In the rows, zero is written as 128.
Each row of numbers stands for one thing and depends on some of the facts below. Use the named rows to name the rest.

Known rows:
fabrudo: [ 87 122 139 162 180 152 143  92 172 148 105  97 144 100 115 121 157 168
 155  90  90 132 147 149 110 150 122  80 167 196  48 131 153 129 133 137
 108]
pifon: [ 87 126 137 148 168 149 127 101 167 143 102 102 133 117 105 111 169 171
 134 104  84 135 137 149 111 153 133  82 170 197  65 126 146 132 137 140
 144]
putror: [ 85 124 141 148 183 154 135 108 163 148 107  92 130 106 113 116 163 173
 142  97 102 142 142 143 115 154 113  85 160 193  64 119 150 130 123 137
 112]
stakun: [ 78 112 117 149 131 133 138 113 164 123 105 106 149 134  98 122 149 131
 135 103 113 146 132 125 105 153 132 123 189 178  69 114 142 134 138 183
 150]
diza: [ 99 112 136 162 145 139 142 116 130 118 137 104 136 124 106 107 155 131
 115  82 155 155 134 156 114 141 109 111 176 172  79 137 132 122 127 163
 167]
pluflu: [105 117 149 145 168 142 141 113 147 135 116 107 128 119 124 101 148 146
 127  88 141 153 141 145 111 148 102  95 166 189  76 119 143 119 131 149
 130]
mifliple: [ 82 126 124 148 172 147 132 106 141 146 105  86 130 120 121 117 158 166
 131 100 114 144 136 138 107 158 112  97 169 184  72 113 147 124 128 147
 128]
lalek: [ 89 107 127 160 157 147 127 130 132 142  90 100 170 126 109 104 149 159
 119  97 101 147 126 122 114 160 119 118 181 186  83 126 133 124 129 187
 127]
sobir: [ 64 123 127 118 150 140 127 112 161 110 133 102 143 121  87 142 164 132
 148 103 103 148 134 116  86 146 109 130 199 170  70  97 159 124 142 156
 182]
plezal: [ 72 109 100 144 139 133 141 120 145 112 120 102 149 129  97 138 157 133
 149  97  98 143 126 118 103 142 111 128 193 175  81 105 144 131 144 159
 141]
skeli: [ 77 145 125 152 176 138 125  74 131 136 109  81 137 113 120 129 144 158
 131  94 122 142 145 145  87 157 113 112 183 174  50 110 166 108 144 147
 167]
brilakle: [ 72 103  99 160 127 142 154 123 157 122 134 100 163 117  81 142 150 108
 161  90 123 140 121 126 103 131 110 131 197 165  74 132 139 144 135 176
 155]
goklo: [103 128 115 158 172 125 157 134 143 121 118 120 118 131  92  95 138 114
 131  86 105 154 135 159 116 113  96 121 178 223  68 116 156 118 188 147
 167]
kamuklel: [ 76 106 114 127 150 147 143 134 161 124 129  96 143 122  96 134 161 135
 156 100 109 149 129 109 104 145  97 123 189 181  85  98 150 135 123 164
 124]
skana: [101 106 132 125 156 132 144 122 147 114 133 109 128 129 113 113 158 131
 135  90 127 160 126 122 104 145  91 118 180 186  87  99 147 116 135 154
 135]
kobem: [100  97  99 127 130 120 168 124 171 116 146 117 117 134 108 134 166 108
 161  89 129 149 116 121 110 124  96 111 185 182  98 100 145 143 150 127
 112]
flatren: [ 88 131 113 168 181 140 136  79 135 143 103  81 136 111 123 124 157 174
 141  86  92 135 134 155 105 150 113  85 172 189  59 125 155 116 141 129
 128]
pudram: [128 137 155 118 177 122 153  90 128 120 122  99 124 116 114  57 130  99
 138  48 138 148 132 127 144 153 112  93 160 198  87  93 126  95 141 114
 151]

There are 4 kinds of fact about the things: totik, tuflar, fudakel, kidrem.
totik: belongs to class; tuflar: hangs directly under; fudakel: refers to; kidrem: is directly followed by
baflo totik:835 tuflar:tibrobrul fudakel:stabur kidrem:tragri
bagek totik:596 tuflar:riklel fudakel:ladres kidrem:litral
balas totik:447 tuflar:stabur kidrem:tatubrum
bedrum totik:596 tuflar:trodima kidrem:drudro
bokuba totik:596 tuflar:stabur kidrem:sobir
braguk totik:596 tuflar:brume kidrem:pudram
braklato totik:447 tuflar:tuga fudakel:lini viskekem vezar kidrem:skebol
brilakle totik:596 tuflar:kligrer fudakel:stabur kidrem:platrom
bropa totik:596 tuflar:skizun fudakel:diza stabur mupem kidrem:dumis
brotrik totik:835 tuflar:goklo
brugrek totik:596 tuflar:tuga kidrem:kidram
brume fudakel:bropa
deflol totik:596 tuflar:brume fudakel:diza baflo kidrem:skegor
deti totik:596 tuflar:nufin fudakel:sobir kidrem:foflumam
diza totik:835 tuflar:kligrer fudakel:pluflu kidrem:giklok
dofus totik:596 tuflar:fegu kidrem:vupul
dorel totik:596 tuflar:treflas kidrem:luroklu
drabrer totik:596 tuflar:vodem
draple totik:596 tuflar:razu kidrem:flekul
dreklel totik:835 tuflar:brume kidrem:gemem
dretrak totik:596 tuflar:kligrer kidrem:mifliple
drudro totik:835 tuflar:trodima kidrem:megor
druki totik:447 tuflar:skizun fudakel:pleren kidrem:lalek
dumis totik:596 tuflar:skizun fudakel:stakun zute kidrem:nade
fabrudo totik:596 tuflar:razu kidrem:draple
faster totik:596 tuflar:kligrer
fatrol totik:835 tuflar:luso kidrem:stakun
fegu fudakel:deflol
fevi totik:596 tuflar:kligrer kidrem:dretrak
fezor totik:835 tuflar:trodima
fidro totik:835 tuflar:stabur kidrem:tudu
fifin totik:835 tuflar:kligrer kidrem:faster
fivugam totik:596 tuflar:tuga fudakel:tutrato plukal kidrem:mupem
flatren totik:596 tuflar:gagran kidrem:plaskil
flebul totik:447 tuflar:vodem kidrem:monurel
flekul totik:596 tuflar:razu fudakel:brotrik kidrem:zige
fliza totik:447 tuflar:bogri fudakel:zeskun
flozis totik:835 tuflar:kligrer fudakel:baflo stabur skeli kidrem:brilakle
foflumam totik:835 tuflar:nufin fudakel:nebri kidrem:mitrolis
gelo totik:835 tuflar:brumuga kidrem:ziba
gemem totik:596 tuflar:brume kidrem:motres
giklok totik:596 tuflar:kligrer kidrem:flozis
goklo fudakel:bokuba
gotem totik:596 tuflar:ginavi kidrem:klestekal
graklene totik:835 tuflar:ledasto kidrem:plaskol
grubrigres totik:447 tuflar:nufin fudakel:viskekem plubra
grupozu totik:596 tuflar:gagran fudakel:skana kidrem:flatren
grustur fudakel:viskekem
gumak totik:596 tuflar:ginavi kidrem:kekemir
kadar totik:596 tuflar:ledasto kidrem:trizuflal
kamuklel totik:596 tuflar:brume kidrem:deflol
kapli totik:596 tuflar:nelo fudakel:keduker kidrem:viskekem
katol totik:835 tuflar:ginavi fudakel:zeskun tibrobrul kidrem:gotem
keduker totik:835 tuflar:laskuzo fudakel:nelo kidrem:sadrar
kekemir totik:596 tuflar:ginavi fudakel:treflas kidrem:katol
kepur totik:596 tuflar:brume fudakel:deflol kidrem:skana
kidram totik:447 tuflar:tuga kidrem:trizir
kleflatin totik:596 tuflar:skizun kidrem:meklil
klestekal totik:596 tuflar:ginavi kidrem:nale
klifus totik:447 tuflar:bogri fudakel:skebol kidrem:tebripok
kligrutu totik:596 tuflar:luso
klomimir totik:835 tuflar:luso fudakel:baflo kidrem:stomidru
klupliskun totik:835 tuflar:skizun fudakel:rastul nugri kidrem:bropa
klutrin totik:596 tuflar:nelo kidrem:nugri
kobem totik:835 tuflar:tuga kidrem:plarabrel
kotel totik:835 tuflar:skizun kidrem:klupliskun
ladres totik:835 tuflar:vodem fudakel:stufom kidrem:drabrer
lalek totik:596 tuflar:skizun fudakel:fivugam razu stagak kidrem:mitram
lini totik:835 tuflar:ledasto fudakel:fabrudo kidrem:kadar
litral totik:596 tuflar:riklel fudakel:plukal
luroklu totik:596 tuflar:treflas kidrem:pluflu
matrok totik:835 tuflar:tuga kidrem:braklato
megor totik:596 tuflar:trodima kidrem:fezor
meklil totik:596 tuflar:skizun kidrem:druki
mepla totik:835 tuflar:laskuzo kidrem:keduker
mifim totik:447 tuflar:luso fudakel:ladres deflol kidrem:klomimir
mifliple totik:596 tuflar:kligrer kidrem:diza
mimum totik:596 tuflar:skizun
mitram totik:835 tuflar:skizun fudakel:brugrek kidrem:stistinom
mitrolis totik:596 tuflar:nufin kidrem:stufom
monurel totik:596 tuflar:vodem kidrem:ladres
motres totik:596 tuflar:brume
movi totik:596 tuflar:stabur kidrem:bokuba
mupem totik:596 tuflar:tuga fudakel:pluflu kidrem:zute
musul totik:596 tuflar:treflas kidrem:pagram
nade totik:835 tuflar:skizun kidrem:mimum
nale totik:835 tuflar:ginavi fudakel:skubagum stufom ladres
nebri totik:596 tuflar:razu fudakel:tudu kidrem:plezal
nelo fudakel:foflumam katol
netro totik:835 tuflar:bogri fudakel:nebri stakun kidrem:klifus
nubrivi totik:596 tuflar:treflas fudakel:toflum kidrem:trozitrus
nugri totik:596 tuflar:nelo fudakel:flozis dumis tuga kidrem:zafos
nupeskul totik:596 tuflar:fegu kidrem:vagris
pagram totik:835 tuflar:treflas
pifon totik:596 tuflar:grustur fudakel:nebri kidrem:zeskun
plarabrel totik:596 tuflar:tuga fudakel:zige deflol goklo kidrem:skubagum
plaskil totik:835 tuflar:gagran
plaskol totik:596 tuflar:ledasto kidrem:stizil
platrom totik:835 tuflar:kligrer kidrem:fifin
pleren totik:596 tuflar:nufin kidrem:deti
plezal totik:596 tuflar:razu fudakel:kotel fifin nale kidrem:totul
pligir totik:596 tuflar:stabur kidrem:stagak
pliplok totik:835 tuflar:brumuga kidrem:gelo
plubra totik:835 tuflar:vodem fudakel:goklo kidrem:flebul
pluflu totik:835 tuflar:treflas kidrem:nubrivi
plukal totik:835 tuflar:stabur kidrem:pligir
pudram totik:447 tuflar:brume kidrem:kepur
putror totik:596 tuflar:nufin kidrem:pleren
rastul totik:596 tuflar:razu fudakel:flozis
raza totik:835 tuflar:grustur
rifler totik:596 tuflar:ledasto fudakel:netro zute kidrem:lini
rustom totik:596 tuflar:brume fudakel:zeskun bokuba kidrem:braguk
sadrar totik:596 tuflar:laskuzo fudakel:nebri zige stufom
skana totik:835 tuflar:brume kidrem:kamuklel
skebol totik:835 tuflar:tuga kidrem:kobem
skegor totik:835 tuflar:brume kidrem:dreklel
skeli totik:596 tuflar:stabur kidrem:movi
skizun fudakel:fabrudo
skofek totik:447 tuflar:trodima kidrem:bedrum
skogrigram totik:596 tuflar:nelo kidrem:klutrin
skubagum totik:835 tuflar:tuga fudakel:rustom kidrem:zuvi
sobir totik:596 tuflar:stabur fudakel:trizir kidrem:plukal
stabur fudakel:diza
staflifim totik:596 tuflar:nufin kidrem:putror
stagak totik:447 tuflar:stabur fudakel:rustom kidrem:totren
stakun totik:596 tuflar:luso fudakel:tibrobrul kidrem:kligrutu
stistinom totik:447 tuflar:skizun fudakel:lini brugrek kidrem:tuzim
stizil totik:596 tuflar:ledasto kidrem:rifler
stomidru totik:835 tuflar:luso kidrem:fatrol
stufom totik:447 tuflar:nufin fudakel:katol kidrem:grubrigres
suza totik:596 tuflar:grustur fudakel:nubrivi brume kidrem:pifon
tatubrum totik:596 tuflar:stabur kidrem:skeli
tebripok totik:447 tuflar:bogri kidrem:fliza
tibrobrul fudakel:diza
toflum totik:596 tuflar:ginavi fudakel:bedrum mitrolis kidrem:gumak
totren totik:447 tuflar:stabur fudakel:lini kidrem:fidro
totul totik:835 tuflar:razu kidrem:rastul
tragri totik:835 tuflar:tibrobrul kidrem:trusol
trasak totik:596 tuflar:tibrobrul
trizir totik:596 tuflar:tuga fudakel:klupliskun kidrem:matrok
trizuflal totik:447 tuflar:ledasto
trozitrus totik:447 tuflar:treflas kidrem:musul
trusol totik:596 tuflar:tibrobrul kidrem:trasak
tudu totik:835 tuflar:stabur fudakel:diza stabur kidrem:vepo
tuga fudakel:stabur
tutrato totik:596 tuflar:nelo kidrem:vezar
tuzim totik:596 tuflar:skizun fudakel:fifin rifler kidrem:kotel
vagris totik:835 tuflar:fegu fudakel:fifin skeli
vepo totik:447 tuflar:stabur
vezar totik:447 tuflar:nelo fudakel:dumis
viskekem totik:596 tuflar:nelo fudakel:musul nale kidrem:skogrigram
vupul totik:596 tuflar:fegu fudakel:razu ladres kidrem:nupeskul
zafos totik:447 tuflar:nelo kidrem:tutrato
zeskun totik:596 tuflar:grustur kidrem:raza
ziba totik:835 tuflar:brumuga
zige totik:596 tuflar:razu fudakel:stufom kidrem:nebri
zute totik:596 tuflar:tuga fudakel:vagris zuvi
zuvi totik:596 tuflar:tuga fudakel:tudu litral kidrem:fivugam

Which thing is each row?
No name comes twice in this set of rows, the named rows included.
[ 68 131 123 137 155 134 132  95 144 120 116  89 146 120 108 138 144 133
 141  97 121 148 142 122  85 154 109 134 192 167  58  96 162 112 146 169
 163]	bokuba
[108  93 136 134 157 136 133 140 135 114 121 110 157 126 105  97 162 143
 125  86 104 160 118 115 110 151  96 119 190 194  96 118 134 115 136 168
 138]	mitram
[ 98 111 124 184 183 147 140  91 144 153  91  94 180  95 121 113 148 173
 148  77  75 130 134 145 112 150 117  85 176 197  53 146 141 116 137 151
 101]	kleflatin
[ 95 118 125 106 158 104 153 116  96  57 153 127 144 124  84  89 143  86
 151  45  96 143 118 107 142  99  94 132 178 177 115  75 119 103 183  82
 163]	stufom
[ 98  93 123 127 127 127 166 133 182 117 140 118 110 138 111 122 161 108
 153  96 142 157 128 122 118 141 102 112 176 186  93  99 142 143 134 149
  99]	skebol
[ 91 115 132 123 144 123 150 111 163 110 138 117 156 118 101 138 140  94
 161  84 131 148 133 114  78 132  89 136 204 172  64 104 164 115 165 154
 163]	plukal
[ 65 125 119 115 156 145 141 128 168 138 132  99 154 114  93 154 149 111
 173 102 114 139 128 105  79 129  89 134 207 167  71  98 166 136 147 146
 167]	pligir
[ 93 134 133 138 148 142 146 149 157 173 135 118 170 115  85 138 122  73
 154  87 181 124  98 136  76  96  92 115 216 149  84 152 144 157 174 132
 250]	tudu
[129 105 123 124 154 112 155 111 115  94 128 112 172 121  88  65 132  79
 151  38 101 152 104  97 141 143 106 123 187 197 102 103 117  94 155 140
 162]	stistinom
[ 77 126  74 133 152 141 151 155 150 185 123  99 127 135 100 152 150 120
 167 105 143 115  83 124 106 100 100  91 197 160 116 116 140 180 164  92
 171]	mupem
[ 96 115 126 171 187 149 130 103 134 151  95  86 167 105 119 105 155 182
 137  85  83 136 125 137 113 157 112  88 173 195  69 134 141 116 132 151
 112]	meklil
[ 76  98 136 125 144 122 145 151 141  84 137 147 154 129  93 125 157 122
 143  89 108 146 133 116 111 101  93 133 188 172  95  97 132 136 171 131
 126]	nale
[ 71 138 133 128 173 144 122  96 139 128 118  81 125 119 113 130 155 156
 129 101 121 148 143 129  90 157 104 118 184 172  64  96 163 112 130 150
 164]	movi
[ 85 147 143 149 183 156 142 130 136 110 172  97 112 102  63 113 156 103
 122  77 147 167 142 180 100 108  72 124 177 195  57 140 161 108 147 141
 249]	stabur
[ 67 102  94 133 133 135 157 144 171 126 132 115 127 136  91 146 163 122
 166 106 111 130 115 120 114 115 110 112 186 169  98 102 138 167 146 128
 124]	plarabrel

The same things again, as new rows of numbers:
Some rows with their names:
toflum: [129 142 180 131 125 123 135 127 114 128 123 132 123 105 117 107  97 154
 142 129 171 126 145 145 120 100 103 113 177 134]
ginavi: [134  65 114 146 132 153 126 160 148 129 114 127 111 139 101 149 130 127
 111 133  95 129 120 107 124 127 143 107 110 146]
pleren: [123 152 159 144 115 138 134 116 108 137 137 103 139 109 137 121 118 157
 113 109 171 119 137 130 130  91 112 140 152 118]
nufin: [135  66 114 147 130 157 127 162 148 129 113 125 112 138 101 149 127 128
 111 133  96 128 120 107 123 129 145 106 111 146]
grubrigres: [140 148 122  83 126 128 131 151 131 127 143 129 146 153 157 128 134  88
 143 140  78 114 110 129 116 138 155 129  96 124]
mupem: [136 184 159  77 117 127 149  68 105 150 111  96 142 135  79 138 117  92
 112 134  99  97 125 122 126 214 172 140  56  71]
vupul: [140 145 174 144 121 149 136 111 119 115 135 115 110  99 138 108  96 130
 132 116 157 131 148 162 125  95 104 111 166 125]
nugri: [105 161 152 129 136 115 129 132 122 134 157 101 123 122 136 126 123  96
 122 114 161 127 113 140 142 101 126 143 133 105]
skebol: [110 105  66 110 156  88 124 137 144 109 138 138 133 155 131 141 180 141
 140 166 100 125 107 107 138 164 134 125  98 119]
riklel: [140  66 115 147 134 157 126 160 146 129 113 125 108 139 100 147 131 128
 113 133  94 128 121 107 123 131 144 105 113 145]
litral: [136 145 168 142 124 139 136 115 115 130 133 112 113 110 138 120 115 146
 123 121 181 124 157 152 142  93 112 131 165 124]
nade: [152 136  52 110 130 157  92 102 123 157  92 178 171 168 125 137 143 113
 119 134  53 132 139 117 121 250 163 155  67 125]
kamuklel: [104 181 141  93 120 115 129 155 130 149 160  99 157 132 139 122 132 117
 135 120 135 118 106 126 122  90 138 149 124 116]
trusol: [130 148 162 146 118 139 130 118 109 134 139 105 136 106 137 120 117 147
 112 109 168 123 135 134 127  92 110 131 151 114]
meklil: [130 135 162 162 146 159 118 118  92 138 124 137 141 123 141 113 106 154
 130 124 166 123 147 156 135 122  96 132 186 117]
kleflatin: [128 134 168 151 153 153 123 122  93 137 118 146 131 126 134 108 101 156
 144 137 164 122 152 164 135 124  93 127 199 123]
goklo: [141  68 112 147 131 168 137 140 147 122 112 117 107 142 103 146 129 131
 126 131  71 125 122 122 122 127 145 104 114 147]
platrom: [117 133  61  87 129  99 111 146 158 135 127 159 146 158 128 133 158 113
 146 145  75 141 115 109 121 173 156 136  85 143]

Rows to name:
No name comes twice in this set of rows, the named rows included.
[133 118 143 157 107 123 140 150 135 117 137 121 152 114 155 128 120 140
 112 111 154 123 134 110 122 101 123 142 138 151]	pudram
[118 162 153 141 119 144 141 102 115 128 147  93 132 113 138 120 118 130
 127 102 141 123 120 144 131  93 117 137 141 110]	zige
[122 136 185 135 133 119 136 122 119 119 123 135 115  97 107 108  87 130
 147 130 171 133 143 150 119 110 102 105 177 132]	suza
[120 171 134 106 168 148 110 142 108 151 153 126 135 162 159 125 135  86
 136 138 128 118 118 162 147 134 133 152 137  92]	tuzim
[157 190 135  90 119 181 107  93  83 184 107 127 177 155 123 131 117 107
 106 117  89 104 137 135 122 204 163 162  80  80]	mimum
[144 145 161 130 113 121 132  83  95 132 126 116  90 104 137 130 128 136
 116 110 185 131 139 140 150  81 107 140 146 107]	skeli
[ 85 186 147  88 128  96 141 130 135 152 146 106 148 137 105 124 120  95
 151 120 123 118  97 129 129 124 149 153 118 118]	deflol
[123 153 173 142 107 127 139 126 129 132 135 112 136  99 126 112 100 150
 129 111 175 128 146 138 123  91 114 130 163 141]	braguk
[121 141  64  84 111 104 114 139 165 142 122 158 157 152 124 134 148 112
 137 135  71 142 122 105 115 184 169 145  74 152]	dreklel
[136 126  67  84 140 119 132 102 147 112 118 136 130 161 123 135 165 117
 151 160  48 121 121 124 126 207 159 118  65 115]	skubagum
[ 94 178 148  88 138  98 134 135 131 144 149 113 137 132 113 125 119  81
 146 125 127 121 100 135 128 126 144 141 120 108]	brilakle
[139 107 144 158 117 129 135 141 119 115 130 126 143 117 155 131 126 145
 110 121 151 120 132 112 128 109 116 134 139 138]	tebripok
[145 180 137  42 114 117 112 120  93 159 127 128 119 140 128 126 142 105
 138 131 112 119 106 126 118 105 140 132  99  82]	pligir
[133 166 143  73 129 110 117 123  99 144 143 121 101 129 138 129 142 101
 132 126 144 128 105 130 135  84 124 134 122  89]	sobir

